Here is a tiny trained network, its code and every weight. The questions are about switching its units off for an input and a class, where a switched-off unit gives its printed mean instead of its output.

import numpy as np


def w(rows, s, z=0):
    codes = np.array(rows[::2]) - 128.0
    scale = np.full(codes.shape[1], s)
    scale[-1] = z or s
    return codes * scale


def f(y):
    return np.maximum(y, 0)


def log_softmax(a):
    a = a - a.max(-1, keepdims=True)
    return a - np.log(np.exp(a).sum(-1, keepdims=True))


def net(x, mask):
    res = np.array(x, float).reshape(1, 4) / 4 @ E
    y = f(res @ A[0][:, :-1].T + A[0][:, -1])
    res = res + np.where(mask, y, B[0][:, -1]) @ B[0][:, :-1]
    return log_softmax(res[-1] @ U[:, :-1].T + U[:, -1])


A, B = {}, {}
E = w([
[163,67,53,181,5],'x0',
[133,105,141,97,127],'x1',
[126,128,132,109,122],'x2',
[254,208,207,135,106],'x3',
],0.0084)
A[0] = w([
[196,157,139,133,103,155],'N1',
[142,159,185,129,159,159],'N2',
[211,171,169,127,106,144],'N3',
[155,103,95,145,58,151],'N4',
[169,129,114,136,72,125],'N5',
[207,174,163,116,97,164],'N6',
[172,163,166,126,133,148],'N7',
[87,129,130,114,171,206],'N8',
[99,162,166,107,234,254],'N9',
[88,95,86,131,115,182],'N10',
[143,163,172,124,183,185],'N11',
[178,130,127,142,87,124],'N12',
[133,106,108,149,10,140],'N13',
[46,93,100,125,143,248],'N14',
[182,147,171,140,121,151],'N15',
[111,102,91,141,80,150],'N16',
[61,104,84,123,141,237],'N17',
[143,104,77,139,26,197],'N18',
[170,141,160,132,135,132],'N19',
[102,153,161,113,219,253],'N20',
],0.013,0.0052)
B[0] = w([
[185,196,135,82,88,187],'N1',
[121,176,184,156,144,190],'N2',
[185,237,182,120,100,210],'N3',
[160,125,89,132,1,185],'N4',
[182,140,90,94,68,169],'N5',
[174,207,154,118,90,211],'N6',
[149,213,209,155,114,186],'N7',
[52,172,87,70,195,185],'N8',
[55,235,141,97,208,246],'N9',
[74,88,109,171,99,182],'N10',
[109,206,185,157,152,202],'N11',
[192,145,114,84,75,167],'N12',
[149,94,68,141,24,199],'N13',
[12,100,34,160,160,213],'N14',
[164,177,200,151,120,186],'N15',
[115,80,120,186,77,173],'N16',
[41,91,72,161,119,205],'N17',
[126,100,93,183,43,210],'N18',
[166,143,195,156,128,170],'N19',
[44,228,144,86,213,231],'N20',
],0.0081,0.014)
U = w([
[30,145,63,93,231,252],'0',
[83,32,73,177,67,214],'1',
[157,99,139,129,172,51],'2',
[144,89,134,118,161,18],'3',
[157,102,114,107,155,20],'4',
[162,90,132,114,164,19],'5',
[132,193,228,121,169,190],'6',
[254,145,102,95,53,129],'7',
],0.0081,0.002)

Each question gives the input, the list of numbers given to net, and the class t.
The units are the neurons (one row each of A and B). Each row of codes is followed by its name. A weight is (code - 128) times the scale printed after its matrix; where a second scale follows, it is the last column's (A, B and U).
mask holds one flag per neuron, in row order. A switched-off neuron (its flag False) gives its mean, the last column of its row in B, instead of its output. The means were averaged over made-up inputs and are rounded, as every weight is.
A unit's drop is (log p(t) with every unit on - log p(t) with that unit switched off) / (log p(t) with every unit on - log p(t) with every unit switched off).
The circuit of an input: a set's keep is (log p(t) with only the set's units on - log p(t) with every unit switched off) / (log p(t) with every unit on - log p(t) with every unit switched off). Starting from the 12 units with the biggest drops (on a tie, the unit counted first), units are removed one at a time, each time the one whose removal leaves the highest keep (on an exact tie, the one counted first), for as long as the keep stays at least 0.8.
circuit, biggest first: the units of the circuit, biggest drop first
unit that matters most: the unit with the biggest drop
k most important neurons: the k neurons with the biggest drops, biggest first
drop of u: that unit's drop, to one decimal
input [1,-6,-3,5], class 7: circuit, biggest first : N9; N20
input [0,-5,-4,0], class 0: circuit, biggest first : N3; N6
input [1,5,0,3], class 7: circuit, biggest first : N9; N20
input [4,6,-3,1], class 7: unit that matters most : N14
input [1,4,-8,-4], class 1: circuit, biggest first : N9; N20
input [1,2,-5,7], class 7: 2 most important neurons : N9; N20
input [-4,2,-4,0], class 0: drop of N3 : 0.2
input [-5,4,0,0], class 0: drop of N3 : 0.2
input [2,5,5,0], class 1: drop of N3 : 0.1
input [1,-8,-8,-2], class 1: 2 most important neurons : N9; N20
